Below is a small trained network, with its code and all its weights. Each question gives an input and a class and asks what happens when units are switched off, that is, made to give their printed mean instead of their output.

import numpy as np


def w(rows, s, z=0):
    codes = np.array(rows[::2]) - 128.0
    scale = np.full(codes.shape[1], s)
    scale[-1] = z or s
    return codes * scale


def f(y):
    return y / 2 * (1 + np.tanh(0.7978845608 * (y + 0.044715 * y**3)))


def log_softmax(a):
    a = a - a.max(-1, keepdims=True)
    return a - np.log(np.exp(a).sum(-1, keepdims=True))


def net(x, mask):
    res = np.array(x, float).reshape(1, 8) / 4 @ E
    y = f(res @ A[0][:, :-1].T + A[0][:, -1])
    res = res + np.where(mask, y, B[0][:, -1]) @ B[0][:, :-1]
    return log_softmax(res[-1] @ U[:, :-1].T + U[:, -1])


A, B = {}, {}
E = w([
[94,172,250,166,117,119,106,90,169,45,140,194],'x0',
[164,114,148,96,253,143,216,85,89,104,176,151],'x1',
[111,180,160,128,88,167,233,85,98,150,42,92],'x2',
[130,30,141,214,167,198,127,148,148,103,69,115],'x3',
[47,151,80,83,153,123,145,208,100,21,86,146],'x4',
[153,149,180,157,152,65,207,231,202,145,145,72],'x5',
[47,172,76,174,132,196,152,117,176,142,237,96],'x6',
[93,51,163,148,69,79,154,109,41,72,193,42],'x7',
],0.0059)
A[0] = w([
[163,126,130,113,222,164,175,99,100,103,188,132,127],'n1',
[104,91,169,153,81,98,138,119,64,103,151,75,16],'n2',
[107,154,120,155,53,116,68,155,159,150,96,100,62],'n3',
[157,109,139,86,226,120,202,82,99,130,162,163,128],'n4',
[54,174,79,169,146,175,142,114,162,127,187,94,69],'n5',
[138,134,167,145,132,66,183,195,166,144,146,95,60],'n6',
[112,126,114,116,103,182,86,67,64,120,128,168,5],'n7',
[169,126,143,108,228,132,182,103,94,114,154,132,96],'n8',
[100,126,123,140,41,118,82,171,157,143,98,119,86],'n9',
[166,168,115,121,153,154,111,131,175,145,90,182,45],'n10',
[148,149,172,144,150,88,164,196,181,145,130,92,54],'n11',
[74,177,86,169,141,190,143,117,168,134,189,107,55],'n12',
[122,64,134,118,88,105,149,136,75,105,169,72,46],'n13',
[102,176,250,166,93,117,108,89,168,50,146,197,70],'n14',
[150,139,168,138,150,79,173,193,168,141,129,92,49],'n15',
[189,121,153,167,109,137,120,52,155,226,169,99,66],'n16',
[51,151,93,147,113,205,146,119,171,147,213,122,58],'n17',
[124,207,110,27,101,45,130,114,104,170,191,135,174],'n18',
[205,103,155,179,105,117,119,64,157,185,168,123,88],'n19',
[95,90,150,158,82,88,141,107,82,97,163,78,14],'n20',
[152,160,154,156,124,116,187,194,174,127,154,92,48],'n21',
[105,86,181,135,93,93,135,115,86,86,162,84,22],'n22',
[114,24,132,220,169,212,136,147,158,98,66,106,207],'n23',
[100,178,144,136,55,170,157,116,121,154,62,96,107],'n24',
[238,102,165,156,102,113,117,72,146,200,153,125,36],'n25',
[109,235,132,37,77,41,139,96,115,142,182,146,192],'n26',
[116,134,100,112,105,197,95,50,78,113,119,174,57],'n27',
[157,107,38,106,91,132,126,160,126,164,115,76,55],'n28',
[144,169,176,149,130,115,185,208,155,146,129,103,76],'n29',
[167,88,40,99,159,126,118,157,89,171,132,64,85],'n30',
[51,148,67,92,167,107,150,211,95,37,84,137,121],'n31',
[119,59,156,136,92,94,133,130,76,88,148,70,37],'n32',
[115,115,97,93,123,182,80,64,87,118,127,146,104],'n33',
[103,138,106,113,118,180,94,44,65,127,100,150,43],'n34',
[142,179,119,143,158,167,121,141,173,172,71,174,63],'n35',
[147,62,95,126,171,76,2,174,177,96,217,167,143],'n36',
[163,174,125,119,137,195,113,152,186,151,87,171,57],'n37',
[128,155,114,95,156,161,122,151,181,150,81,174,63],'n38',
[100,135,104,158,50,108,77,151,160,146,105,113,40],'n39',
[185,95,144,101,118,47,115,119,117,111,53,148,36],'n40',
[92,187,169,123,107,178,215,64,118,141,30,82,111],'n41',
[184,98,163,84,134,72,113,147,79,127,50,175,59],'n42',
[143,171,120,117,155,162,113,142,181,162,93,174,32],'n43',
[166,159,104,120,167,129,121,126,191,146,79,187,23],'n44',
[86,93,164,173,97,113,140,124,78,116,130,73,130],'n45',
[90,158,212,187,144,100,78,89,164,63,136,174,154],'n46',
[127,140,101,153,56,122,70,151,161,119,121,105,148],'n47',
],0.0064,0.0015)
B[0] = w([
[98,159,150,195,152,101,77,80,125,112,79,101,190],'n1',
[133,150,114,66,185,147,112,119,116,125,190,115,185],'n2',
[69,159,137,176,185,104,72,57,122,96,110,118,178],'n3',
[74,162,139,216,170,102,73,66,143,104,88,88,200],'n4',
[203,110,180,131,63,109,101,188,82,93,116,85,190],'n5',
[124,77,79,113,85,110,91,82,193,113,147,163,193],'n6',
[153,67,69,99,84,92,98,74,200,112,149,165,165],'n7',
[89,170,127,204,162,104,62,51,134,88,84,101,182],'n8',
[84,166,139,184,179,106,91,75,131,100,126,129,178],'n9',
[151,131,126,69,159,158,109,112,116,122,183,96,176],'n10',
[135,72,82,103,97,102,87,71,178,102,145,168,190],'n11',
[207,110,184,112,67,98,88,172,76,88,124,88,189],'n12',
[127,161,88,94,178,173,117,127,121,146,192,114,187],'n13',
[197,180,2,162,126,157,183,169,152,192,60,41,249],'n14',
[140,89,84,120,79,93,87,80,201,90,150,150,185],'n15',
[84,177,120,156,83,162,178,185,103,63,144,203,204],'n16',
[223,99,204,146,64,87,89,175,74,95,111,59,198],'n17',
[91,83,180,124,125,201,136,143,174,181,69,114,238],'n18',
[74,169,115,150,94,164,172,163,108,85,138,192,194],'n19',
[140,147,122,67,185,150,110,120,115,141,190,119,181],'n20',
[159,59,94,111,73,93,112,107,167,108,139,146,183],'n21',
[125,157,87,70,179,177,104,112,123,141,178,104,184],'n22',
[70,67,201,82,128,189,133,146,185,199,85,143,237],'n23',
[96,138,149,139,187,58,143,110,92,142,108,152,177],'n24',
[95,172,119,165,75,169,162,174,104,69,146,193,196],'n25',
[77,67,188,115,124,203,135,143,174,193,86,125,245],'n26',
[141,56,88,106,77,80,112,100,196,114,141,159,179],'n27',
[143,173,94,180,138,133,146,121,141,146,85,85,177],'n28',
[141,81,91,101,108,86,115,93,171,119,146,173,189],'n29',
[161,162,73,162,138,146,181,164,140,173,65,97,195],'n30',
[69,179,118,167,68,184,175,180,120,60,142,227,218],'n31',
[125,153,119,79,161,187,95,119,111,132,197,113,193],'n32',
[161,89,99,119,90,99,132,103,179,116,121,153,173],'n33',
[149,66,89,107,86,73,121,97,180,116,136,167,172],'n34',
[134,146,131,65,176,151,118,113,111,137,201,121,189],'n35',
[126,105,177,100,194,9,229,159,62,198,103,188,254],'n36',
[118,149,118,55,181,151,111,106,104,135,181,113,189],'n37',
[118,168,127,87,164,161,119,128,101,109,192,113,172],'n38',
[86,162,139,188,178,91,65,69,122,94,105,108,170],'n39',
[185,131,180,139,79,132,73,148,93,78,126,74,186],'n40',
[152,114,148,80,175,14,194,138,49,163,146,166,214],'n41',
[226,137,188,135,37,144,77,193,88,67,115,60,198],'n42',
[129,141,114,70,184,160,96,105,101,116,203,96,178],'n43',
[146,159,129,78,151,149,103,111,94,119,194,96,179],'n44',
[121,147,134,86,163,134,129,125,119,147,167,133,184],'n45',
[175,139,54,138,150,150,184,156,130,188,69,98,233],'n46',
[92,149,151,158,169,97,113,92,112,124,111,119,176],'n47',
],0.007,0.0054)
U = w([
[130,157,101,63,174,178,95,111,108,127,225,101,35],'0',
[144,62,59,112,77,83,100,86,189,98,145,167,66],'1',
[203,125,204,135,66,117,85,167,77,81,116,69,105],'2',
[64,170,139,206,175,101,78,66,127,102,97,106,86],'3',
[168,163,11,155,131,156,178,155,134,180,75,77,171],'4',
[64,171,119,147,83,179,169,175,104,60,149,222,144],'5',
[123,108,170,97,170,24,188,136,73,178,131,173,251],'6',
[74,66,209,106,125,213,118,136,179,191,91,126,163],'7',
],0.013,0.0022)

Each question gives the input, the list of numbers given to net, and the class t.
The units are the neurons (one row each of A and B). Each row of codes is followed by its name. A weight is (code - 128) times the scale printed after its matrix; where a second scale follows, it is the last column's (A, B and U).
mask holds one flag per neuron, in row order. A switched-off neuron (its flag False) gives its mean, the last column of its row in B, instead of its output. The means were averaged over made-up inputs and are rounded, as every weight is.
A unit's drop is (log p(t) with every unit on - log p(t) with that unit switched off) / (log p(t) with every unit on - log p(t) with every unit switched off).
The circuit of an input: a set's keep is (log p(t) with only the set's units on - log p(t) with every unit switched off) / (log p(t) with every unit on - log p(t) with every unit switched off). Starting from the 12 units with the biggest drops (on a tie, the unit counted first), units are removed one at a time, each time the one whose removal leaves the highest keep (on an exact tie, the one counted first), for as long as the keep stays at least 0.8.
units of the circuit, in order: the units of the circuit, biggest drop first
most important unit: the unit with the biggest drop
top k neurons: the k neurons with the biggest drops, biggest first
drop of u: that unit's drop, to one decimal
input [-4,7,0,-6,2,2,-2,-6], class 3: units of the circuit, in order -> (n4, n8)
input [7,3,-2,-3,-7,-4,0,-2], class 4: most important unit -> n14
input [6,-6,6,5,-2,3,2,0], class 3: top 4 neurons -> (n36, n3, n9, n39)
input [-4,0,4,0,3,3,2,-4], class 0: top 3 neurons -> (n36, n14, n46)
input [7,7,2,5,4,-1,4,-6], class 3: top 4 neurons -> (n1, n4, n8, n30)
input [-1,-2,3,0,-2,3,-5,-3], class 2: units of the circuit, in order -> (n42, n40)
input [-1,8,-7,-4,6,4,-6,-1], class 3: top 2 neurons -> (n4, n8)
input [-1,6,6,-5,-1,-7,8,2], class 2: units of the circuit, in order -> (n17, n5)
input [1,5,4,-8,0,4,-7,4], class 7: units of the circuit, in order -> (n26, n18)
input [1,3,1,-1,-1,-8,8,5], class 1: top 2 neurons -> (n7, n27)
input [2,0,3,8,2,-2,8,-5], class 2: units of the circuit, in order -> (n17, n12)
input [5,4,-6,2,-8,1,-4,0], class 5: top 2 neurons -> (n25, n19)
input [-8,7,-1,-4,-4,-7,4,7], class 4: top 2 neurons -> (n30, n28)
input [-2,4,-4,-6,7,-1,5,3], class 5: units of the circuit, in order -> (n31)
input [7,7,4,-8,8,-2,8,0], class 2: units of the circuit, in order -> (n17, n5)
input [4,-2,6,-1,-6,8,8,5], class 1: top 2 neurons -> (n6, n29)
input [0,-5,-6,2,-1,7,6,-6], class 1: top 2 neurons -> (n11, n21)
input [7,5,1,3,-7,-8,1,8], class 0: top 3 neurons -> (n22, n20, n2)
input [4,1,-8,4,8,-8,6,5], class 1: top 4 neurons -> (n7, n27, n33, n34)
input [-6,1,2,-7,5,2,8,-8], class 0: most important unit -> n43
input [5,6,-7,-8,-4,4,3,-5], class 7: top 2 neurons -> (n26, n18)
input [1,-3,-8,3,-2,2,-7,-4], class 6: top 2 neurons -> (n36, n17)
input [1,6,5,-4,-5,1,4,-4], class 3: top 2 neurons -> (n4, n8)
input [5,-6,0,5,3,-4,8,2], class 2: top 3 neurons -> (n17, n5, n12)
input [5,-8,-2,-1,-6,-7,-5,4], class 3: drop of n29 -> 0.2
input [-8,8,2,-7,-2,-5,-2,-4], class 3: drop of n30 -> -0.1
input [-1,0,8,6,4,-2,4,0], class 6: units of the circuit, in order -> (n41)
input [-3,-1,-8,-3,-5,-6,6,3], class 6: drop of n36 -> 0.9
input [3,2,-7,7,-8,0,-3,-8], class 0: drop of n44 -> 0.4
